How the objects are linked:
q215: ξ>q958, π>q681, φ>q369, γ>q605, ζ>q382
q684: ξ>q842, π>q875, φ>q659, γ>q776, ζ>q580
q914: ξ>q580, π>q561, φ>q619, γ>q884, ζ>q492
q719: ξ>q16, π>q701, φ>q183, γ>q479, ζ>q886
q774: ξ>q795, π>q258, φ>q370, γ>q89, ζ>q183
q363: ξ>q662, π>q807, φ>q842, γ>q369, ζ>q160
q619: ξ>q561, π>q482, φ>q315, γ>q914, ζ>q788
q842: ξ>q807, π>q840, φ>q875, γ>q363, ζ>q216
q840: ξ>q119, π>q886, φ>q278, γ>q807, ζ>q363
q958: ξ>q719, π>q183, φ>q681, γ>q361, ζ>q278
q524: ξ>q769, π>q509, φ>q169, γ>q864, ζ>q315
q482: ξ>q684, π>q659, φ>q864, γ>q561, ζ>q914
q630: ξ>q914, π>q619, φ>q711, γ>q788, ζ>q194
q701: ξ>q630, π>q711, φ>q89, γ>q16, ζ>q479
q561: ξ>q776, π>q684, φ>q482, γ>q580, ζ>q884
q441: ξ>q774, π>q370, φ>q119, γ>q538, ζ>q681
q553: ξ>q605, π>q215, φ>q160, γ>q382, ζ>q659
q538: ξ>q89, π>q774, φ>q441, γ>q183, ζ>q958
q239: ξ>q160, π>q216, φ>q580, γ>q509, ζ>q524
q776: ξ>q363, π>q842, φ>q684, γ>q216, ζ>q239
q795: ξ>q315, π>q336, φ>q258, γ>q711, ζ>q701
q711: ξ>q619, π>q315, φ>q795, γ>q630, ζ>q16
q318: ξ>q524, π>q169, φ>q492, γ>q336, ζ>q795
q659: ξ>q875, π>q382, φ>q769, γ>q684, ζ>q561
q169: ξ>q509, π>q239, φ>q884, γ>q524, ζ>q336
q605: ξ>q361, π>q958, φ>q215, γ>q278, ζ>q875
q807: ξ>q441, π>q119, φ>q840, γ>q662, ζ>q369
q183: ξ>q701, π>q89, φ>q538, γ>q719, ζ>q361
q479: ξ>q194, π>q16, φ>q719, γ>q674, ζ>q119
q315: ξ>q482, π>q864, φ>q336, γ>q619, ζ>q630
q886: ξ>q674, π>q479, φ>q361, γ>q119, ζ>q807
q492: ξ>q169, π>q884, φ>q788, γ>q318, ζ>q258
q361: ξ>q479, π>q719, φ>q958, γ>q886, ζ>q840
q278: ξ>q886, π>q361, φ>q605, γ>q840, ζ>q842
q369: ξ>q681, π>q662, φ>q363, γ>q215, ζ>q553
q89: ξ>q711, π>q795, φ>q774, γ>q701, ζ>q719
q674: ξ>q139, π>q194, φ>q479, γ>q370, ζ>q441
q370: ξ>q258, π>q139, φ>q674, γ>q774, ζ>q538
q662: ξ>q538, π>q441, φ>q807, γ>q681, ζ>q215
q681: ξ>q183, π>q538, φ>q662, γ>q958, ζ>q605
q382: ξ>q278, π>q605, φ>q553, γ>q875, ζ>q684
q216: ξ>q369, π>q363, φ>q776, γ>q160, ζ>q509
q509: ξ>q553, π>q160, φ>q239, γ>q769, ζ>q864
q258: ξ>q336, π>q318, φ>q139, γ>q795, ζ>q89
q119: ξ>q370, π>q674, φ>q886, γ>q441, ζ>q662
q864: ξ>q659, π>q769, φ>q524, γ>q482, ζ>q619
q16: ξ>q788, π>q630, φ>q701, γ>q194, ζ>q674
q139: ξ>q318, π>q492, φ>q194, γ>q258, ζ>q774
q580: ξ>q216, π>q776, φ>q561, γ>q239, ζ>q169
q769: ξ>q382, π>q553, φ>q509, γ>q659, ζ>q482
q788: ξ>q884, π>q914, φ>q630, γ>q492, ζ>q139
q875: ξ>q840, π>q278, φ>q382, γ>q842, ζ>q776
q194: ξ>q492, π>q788, φ>q16, γ>q139, ζ>q370
q336: ξ>q864, π>q524, φ>q318, γ>q315, ζ>q711
q884: ξ>q239, π>q580, φ>q914, γ>q169, ζ>q318
q160: ξ>q215, π>q369, φ>q216, γ>q553, ζ>q769

The rows follow the links: the fewer symbols apart two objects are, the more alike their rows tend to be.

Object, then a row for it; each showing differs a little:
q719
[ 281  431  -47 -643  450 -169 -119  835 -123  203  336 -332  100  283 -204 -933  447  481 -107  479  472 -209  705  134 -454  229 -433  269 -643  832 -154  216 -613  173 -431  229 -473  474  459 -117  243  352 -221  506  888  -58 -384 -409  556   73  382 -299 -744  471  776]
q662
[-307  713  180 -594 -518  237  185  905 -390   99 -380  652 -120 -486  444 -845 -491  -51  310  445    9  353 -130 -571  520 -240  395  -70 -579  -74  281 -346  908 -364 -333  -14 -396 -302 -592  -45  -23 -167  560 -588  839   14  427   96 -438   18 -630   30 -770 -444 -758]
q795
[ -264    24    56   -47   999  -255   141   -71   511   129   820  -630    67  -359  -381   101   939   -80  -228   -78   388  -316  -407  -256 -1020   290   389    53    79  -272  -253   703  -282   362    -8   -87    33   423   145  -401   -75  -333  -630  1067  -148   127   383   220  -464   154   704   -30   107  1030  -803]
q258
[ -274   234  -130    58  1012  -160   195    -5   509    63   851  -428    66  -293  -209    19  1035  -397  -188    18   380  -236  -541  -412 -1090   212   334  -219    48  -570  -396   616  -103   242   -18  -148  -124   243     7    -6  -220  -220  -407   986   -65    32   425   337  -647    58   382   159    -1   948  -810]
q382
[  171   249   -18   105  -968   -30  -185  -154   482   112  -799  -159   147   683   -94   141  -933  -568     1   -59  -391  -159  -692   383  1011    78  -353  -220    45  -739   554  -557  -516   163    55  -193    28  -762   354  -229  -271   240  -121 -1012   -93    29  -411   442   291    19   190   263    83  -923   751]
q553
[  218   109   227   150 -1023   -45  -178  -274   377   204  -764    79   201   653   -20   172  -880  -621   247   -56  -412    64  -755   416   969   -24  -450  -121   107  -829   744  -536  -143   -94    57  -276    96  -786   204  -467  -295   137    41 -1002  -212   206  -303   453   204   183   -64    59   197  -962   721]
q441
[  55  884  194 -809  151 -194  -82 1055  433  457  108 -648  278  305 -495 -933  128 -214   80  376  283 -392 -292 -108  -68  272 -288  107 -768 -220  421  234 -711  357 -433  -89 -518    0  451 -830 -119  236 -524  134  955  165 -174  172  168  359  568 -338 -919  142  332]
q864
[ -25 -447 -525  747    6 -141   38 -879  554 -469    7 -458 -272  163 -287  933  -46 -344 -624 -390 -280 -288 -560  262  -40  185  199 -367  636 -648 -523 -145 -334  248  342 -286  471 -218  251  921 -154 -150 -334  -13 -946 -328   63  355 -233 -356  403  621  909    3  -64]
q538
[ 150  695   87 -834  235 -281 -121  912  313  352  178 -700  220  344 -416 -951  260   59  -12  496  359 -499   37   19 -199  294 -408  209 -738  246  237  198 -821  416 -440   60 -463  150  523 -664  -11  341 -542  283  915  129 -328  -22  242  304  557 -352 -882  271  538]
q875
[ 228  247 -129  -26 -914 -164 -152  -14  469  -60 -823 -466  -90  678 -312   -8 -925 -541 -295   40 -371 -182 -543  376 1028  194 -373 -106   11 -578  387 -607 -726  223  -52 -207  -26 -651  500  115 -245  229 -447 -849  -50  -30 -371  423  281  -86  361  233  -22 -819  745]
q278
[-203  171 -328 -517 -873   15  154  711 -507 -284 -657  253 -210 -503  127 -636 -730  584 -238  337 -155   59  786 -437  777  -74  317   39 -476  805  -36 -524  355  -81 -371  307 -277  -74 -229  778  312  -17  203 -778  661 -214  236 -507  -68 -323 -141   53 -591 -718 -431]
q605
[  -2   60 -459 -447 -833  -30   54  597 -377 -277 -709  -80 -295 -275  -53 -579 -904  519 -395  287 -187  -82  816 -284  985   63  198   -8 -390  891  -95 -577    2   25 -311  289 -388 -122    1  916  310   55  -34 -842  591 -233   20 -518   77 -424  133   29 -573 -882 -103]
q788
[ -112  -720   344   350   859  -192    35  -468   -84   252   661  -327   296  -244  -226   434   887   473   187  -224   213  -198   677    32 -1029   148   -51   385   311   645    71   571  -252   270   232   271   317   690   142  -895   254  -186  -283   854  -431   222    29  -406   112   424   263  -692   416   837  -151]

Each walk starts at a row. The symbols on each line, taken left to right, move it on to the next object.
Answer with the object's row; about right is enough.
[ 227  532    9 -711  346 -222 -150  879  148  258  221 -493  151  312 -378 -913  345  312 -121  479  470 -320  407   80 -388  211 -500  258 -703  450   84  181 -809  340 -466  192 -500  333  543 -471  149  360 -427  316 1040   68 -387 -238  444  253  535 -323 -825  344  749]
ζ γ π ξ φ γ γ	[ -262   409  -175  -100  1005   -82   228    40   604   -97   841  -229   -69  -238   -68  -127  1030  -535  -180    36   420   -63  -802  -403 -1009    77   465  -344   -91  -654  -568   594   133   132   -93  -246   -71   286  -188   253  -268  -180  -191   962   102   -56   392   512  -627  -129   212   388   -22   897  -796]
γ φ γ φ π	[  75 -722  319  376  807  -10  -42 -492 -369  262  763  -59  312 -135 -111  576  784  614  281 -251  174  -75  721  244 -847   76 -187  499  359  706  119  645  -96  107  230  241  175  699  126 -814  261  -67  -68  800 -484  186  -90 -448  224  369   51 -649  474  833  178]
[ -177  -265    69   222   998  -255   193  -302   344   154   795  -634   257  -389  -413   287   994   145   -30   -52   321  -390   121  -216 -1054   373   221   204   213    41   -84   708  -315   330   127    12   149   598   209  -675    37  -180  -628  1053  -265   111   323   -60  -287   283   713  -301   257   995  -634]
ζ ζ ζ ξ	[ 147  405 -122 -542  742  292  -98  624 -477 -308  641  661 -318   20  404 -601  781  195  -54  287  477  280  290  -47 -878 -145   30 -115 -466  278 -855  420  493 -230 -372   55 -343  546 -232  916   72  170  447  777  590 -174 -147 -171  260 -328 -688  207 -522  748  307]
γ ξ φ ζ ζ	[ 251  353  -99 -710  605  -42 -145  751 -326  -14  368  -42 -134  239  -15 -835  439  576 -107  359  409  -28  758  185 -581   -7 -428  227 -621  834 -336  310 -437   -5 -432  327 -466  639  296  209  305  429  -23  497  808  -84 -447 -507  596   -9  119 -218 -707  454  780]
[-214  859  308 -657 -402  151  121  831  -92  261 -350  555  118 -320  343 -947 -464 -284  310  455   75  289 -384 -543  444 -270  372  -68 -687 -342  387 -270  744 -310 -458 -177 -447 -388 -596 -324 -141 -103  395 -496  856   85  373  242 -464  157 -527  -36 -784 -357 -769]
γ ξ φ ζ ζ	[-207  434 -190 -499 -694  174  149  681 -629 -143 -535  486 -277 -512  288 -734 -698  444  -21  289 -105  308  599 -474  730 -222  411   40 -510  654   26 -422  714 -230 -296  250 -319  -63 -486  537  195 -135  367 -732  693 -195  319 -335 -267 -295 -368   35 -628 -654 -706]
ζ γ φ φ π ξ	[  23 1015  220 -799   -1 -287  -41  960  584  579   60 -451  240  156 -250 -967    4 -397  178  525  288 -253 -598 -248   69  133 -176   62 -693 -499  491   25 -455  268 -481 -200 -448 -242  223 -938 -238   92 -325   20 1031  235  -72  301 -128  406  470 -195 -917   34   11]
[ 214 -666  207  679  484  337 -185 -865 -456  -95  429  753    7  465  449  823  587  -86  306 -423  -22  429 -103  687 -575 -226 -479  -94  603 -121 -304  293  267 -417  450   11  467  261  -67  -26  -48  139  642  473 -916  -85 -466   28  490  -44 -697   31  748  497  849]
ζ φ φ φ γ γ	[-131 -485  137  253  951 -153  138 -234  126  307  863 -670  316 -333 -368  337  950  373    6 -132  305 -362  449  -96 -967  199  132  286  252  313   -7  620 -349  329  180  124  190  669  210 -866  160 -160 -470  968 -369  220  193 -289  -95  302  507 -619  289  840 -376]
ζ ζ ξ ξ ζ ζ ζ	[ 216  156 -142 -651  619   81 -191  786 -528  -88  580  245 -173  129   96 -779  583  648 -100  365  461   95  828   84 -709  -63 -336  172 -565  731 -569  331 -111  -78 -383  217 -395  601  117  467  263  313  230  634  794 -125 -329 -486  518 -113 -179  -30 -684  612  633]
[ 238  201 -360  -63 -949 -192 -153  182  444 -115 -720 -667  -76  467 -275 -142 -940 -217 -527    0 -383 -384 -352  317 1019  210 -336 -167  -52 -224  232 -576 -786  318  -14  -79  -45 -542  455  265  -65  309 -490 -951  126 -120 -341  151  364 -235  587  233  -92 -914  722]
ξ π ζ π π	[  40  292 -176 -579  717  169 -136  693 -549 -195  591  460 -247   75  265 -642  645  473  -79  314  447  242  575   82 -732 -235 -248  -45 -498  598 -832  358  171 -265 -312  216 -354  583 -144  809  222  244  432  718  761 -229 -339 -373  361 -279 -471   47 -609  571  548]
ξ φ ζ ζ ζ φ	[-294  914  340 -715 -340  150  118  906  114  380 -162  353  255 -231  293 -840 -348 -469  456  466   72  237 -680 -579  315 -131  221 -112 -685 -620  464 -127  570 -199 -454 -238 -472 -452 -429 -625 -291  -54  327 -301  908  160  250  405 -463  283 -344   23 -880 -232 -627]
[ -194   581  -112  -103   978    73   141   108   331  -205   729   120  -250  -198    37  -127   893  -532  -171   122   485   -26  -756  -408 -1037   -38   384  -322  -132  -750  -768   555   349   -22   -33  -259   -21   116  -281   531  -256  -194    62   930   189  -112   357   565  -448  -223   -23   531  -247   960  -645]
ξ ξ ξ π ξ γ ξ	[-129 1120  383 -726 -201   10  131  929  343  410 -183   24  255  -56   13 -894 -250 -550  280  498  182   47 -829 -504  214  -67  109  -26 -692 -716  606  -79  300  -93 -435 -301 -466 -422 -133 -796 -319  -41   92 -171  928  239  143  515 -439  335   -8   18 -882 -214 -460]
π π φ ζ π γ φ	[ -73  524 -181 -284  887  249    2  449  -84 -301  732  598 -355  -37  363 -379  797 -224 -100  172  455  285 -390 -234 -878 -268  218 -359 -299 -395 -844  496  608 -315 -140 -161 -267  287 -341  875  -98   17  415  839  390 -198   81  221 -174 -337 -521  540 -366  822 -237]
[ 285 -579   14  819  455  223 -172 -896 -174 -195  378  570 -164  582  391  870  433 -381  176 -363 -155  352 -424  670 -530 -233 -327 -153  669 -462 -395  216  213 -347  494 -224  480  -61 -110  312 -128  211  360  395 -947  -69 -386  314  437 -119 -542  344  796  439  893]
ξ ζ φ γ	[ 174 -433 -329  808  203    0 -112 -924  365 -438  245  182 -238  527   -8  954  243 -621 -262 -500 -159   52 -750  439 -214   33 -152 -359  679 -839 -489   36 -138  -80  476 -277  555 -254   93  841 -340   72  102  197 -899 -153 -207  544   95 -361  -99  623  918  195  425]
π γ ξ ξ φ	[  59   73 -570 -393 -905 -195  -17  419 -153 -286 -746 -360 -309 -229 -259 -422 -874  530 -607  271 -279 -200  772 -133 1011  148  116  -29 -285  736  -91 -641 -370  203 -215  229 -273 -151  309  970  304  100 -318 -906  476 -222   -1 -478  301 -450  289  177 -439 -833   77]
[ 318 -443 -171  696  312  213 -101 -921  215 -372  323  450 -292  568  272  995  300 -554   -3 -484  -70  140 -668  552 -278 -174 -318 -384  627 -799 -508  158   -9 -134  420 -216  431 -140  -19  620 -134   93  294  273 -889 -121 -328  428  229 -263 -337  563  922  281  671]
γ φ φ ξ γ ζ	[  -18  -413  -490   758    -5  -133   -13  -939   530  -594    93  -258  -372   308  -151   947    93  -587  -470  -511  -212  -149  -713   282  -100    66     0  -452   683  -855  -507   -15  -257   117   536  -247   494  -255   185   858  -296  -120  -199   183 -1065  -251   -82   491    27  -372   179   740   863   141   245]
γ φ φ ζ γ γ φ	[ 262 -731  323  681  609  319 -140 -805 -447   38  468  628  117  392  395  811  578  214  371 -403   32  344  261  556 -636 -274 -375  236  594  171 -102  373  203 -340  406  126  483  423 -194 -256   93  125  550  616 -802   59 -438 -206  432  135 -621 -241  810  552  789]
[  -72  1057   329  -727  -125  -111    93   956   499   520     4  -222   308   108  -125 -1013  -172  -523   277   463   249   -84  -790  -347   171    61   -17    24  -663  -669   535    -5   -46   164  -464  -266  -549  -369   120  -862  -242    -6  -183  -119   939   181    33   521  -293   323   208   -85  -898   -93  -103]
γ γ ζ ξ ξ φ	[  -1  313 -208 -415  781  264    0  479 -375 -281  716  649 -275   62  408 -480  816   40  -10  214  549  466 -104  -93 -832 -228  175 -323 -447   33 -990  368  602 -365 -207  -48 -261  394 -369  878  -26   39  510  837  531 -224   24   85  -46 -391 -574  517 -474  766   12]
π ξ π γ γ ζ ζ	[ 111 -872  369  465  702   20  -49 -516 -491  253  580  248  326   66  119  620  665  598  273 -252  228   79  722  318 -791  -69 -284  395  414  774  -13  488   12 -136  351  272  310  639   91 -672  287   99  154  774 -530  228 -204 -545  360  329 -203 -512  534  648  419]
